Below is a small trained network, with its code and all its weights. Each question gives an input and a class and asks what happens when units are switched off, that is, made to give their printed mean instead of their output.

import numpy as np


def w(rows, s, z=0):
    codes = np.array(rows[::2]) - 128.0
    scale = np.full(codes.shape[1], s)
    scale[-1] = z or s
    return codes * scale


def f(y):
    return np.maximum(y, 0)


def log_softmax(a):
    a = a - a.max(-1, keepdims=True)
    return a - np.log(np.exp(a).sum(-1, keepdims=True))


def net(x, mask):
    res = np.array(x, float).reshape(1, 3) / 4 @ E
    y = f(res @ A[0][:, :-1].T + A[0][:, -1])
    res = res + np.where(mask, y, B[0][:, -1]) @ B[0][:, :-1]
    return log_softmax(res[-1] @ U[:, :-1].T + U[:, -1])


A, B = {}, {}
E = w([
[73,227,165,216,160],'x0',
[125,150,214,71,2],'x1',
[132,213,60,38,110],'x2',
],0.0082)
A[0] = w([
[95,63,177,210,154,57],'n0',
[143,20,215,114,71,147],'n1',
[135,185,67,52,91,155],'n2',
[112,201,55,20,103,199],'n3',
[121,214,223,95,28,210],'n4',
[129,58,44,162,215,108],'n5',
[94,219,67,126,192,118],'n6',
[133,175,70,146,165,120],'n7',
[163,50,171,99,85,129],'n8',
[161,52,192,122,87,141],'n9',
[135,190,204,100,46,38],'n10',
[114,198,233,77,45,14],'n11',
[117,49,209,200,162,187],'n12',
[118,249,46,158,176,105],'n13',
[108,236,138,182,152,153],'n14',
[125,201,56,32,93,7],'n15',
[128,182,186,98,111,189],'n16',
[141,167,97,49,107,20],'n17',
[76,162,194,162,129,194],'n18',
[157,100,117,92,136,183],'n19',
[104,254,239,241,123,2],'n20',
[120,227,213,206,135,180],'n21',
[128,62,103,101,96,187],'n22',
[84,49,220,129,61,139],'n23',
[175,39,57,64,118,155],'n24',
[126,57,144,205,168,157],'n25',
[132,71,43,58,150,39],'n26',
],0.0087,0.0062)
B[0] = w([
[209,107,96,124,119,175],'n0',
[104,199,200,144,133,205],'n1',
[191,81,99,130,137,202],'n2',
[216,115,79,158,124,231],'n3',
[2,109,142,103,154,243],'n4',
[86,52,56,104,121,201],'n5',
[158,175,208,142,122,185],'n6',
[148,156,166,154,120,166],'n7',
[102,172,178,134,136,182],'n8',
[98,191,166,148,128,184],'n9',
[202,93,53,124,117,179],'n10',
[227,88,38,137,122,188],'n11',
[63,99,63,89,135,218],'n12',
[152,197,213,142,106,192],'n13',
[188,162,185,152,116,195],'n14',
[22,83,115,98,132,177],'n15',
[71,115,135,123,134,187],'n16',
[44,120,119,130,137,156],'n17',
[199,117,119,162,119,190],'n18',
[90,149,137,131,140,173],'n19',
[5,47,46,85,151,193],'n20',
[224,103,75,121,108,212],'n21',
[86,140,159,115,121,186],'n22',
[121,172,207,148,136,196],'n23',
[100,61,52,118,130,206],'n24',
[141,69,72,103,121,200],'n25',
[216,112,90,135,114,161],'n26',
],0.021,0.011)
U = w([
[46,88,105,83,154,254],'0',
[222,95,84,126,125,70],'1',
[134,242,249,156,134,62],'2',
],0.011,0.00077)

Each question gives the input, the list of numbers given to net, and the class t.
The units are the neurons (one row each of A and B). Each row of codes is followed by its name. A weight is (code - 128) times the scale printed after its matrix; where a second scale follows, it is the last column's (A, B and U).
mask holds one flag per neuron, in row order. A switched-off neuron (its flag False) gives its mean, the last column of its row in B, instead of its output. The means were averaged over made-up inputs and are rounded, as every weight is.
A unit's drop is (log p(t) with every unit on - log p(t) with that unit switched off) / (log p(t) with every unit on - log p(t) with every unit switched off).
most important unit: the unit with the biggest drop
top k neurons: the k neurons with the biggest drops, biggest first
drop of u: that unit's drop, to one decimal
input [6,1,5], class 1: most important unit -> n21
input [1,-4,0], class 1: top 3 neurons -> [n4 n1 n20]
input [1,-3,7], class 2: top 2 neurons -> [n13 n6]
input [8,5,1], class 1: top 4 neurons -> [n21 n11 n18 n14]
input [1,-8,-2], class 1: top 2 neurons -> [n4 n20]
input [8,7,5], class 1: top 2 neurons -> [n11 n21]
input [3,-8,0], class 1: top 2 neurons -> [n5 n1]
input [5,0,-5], class 1: top 4 neurons -> [n21 n18 n4 n0]
input [-2,-3,3], class 1: drop of n4 -> 0.5
input [-5,3,-3], class 2: drop of n9 -> 0.0
input [3,-8,7], class 2: drop of n13 -> 0.1
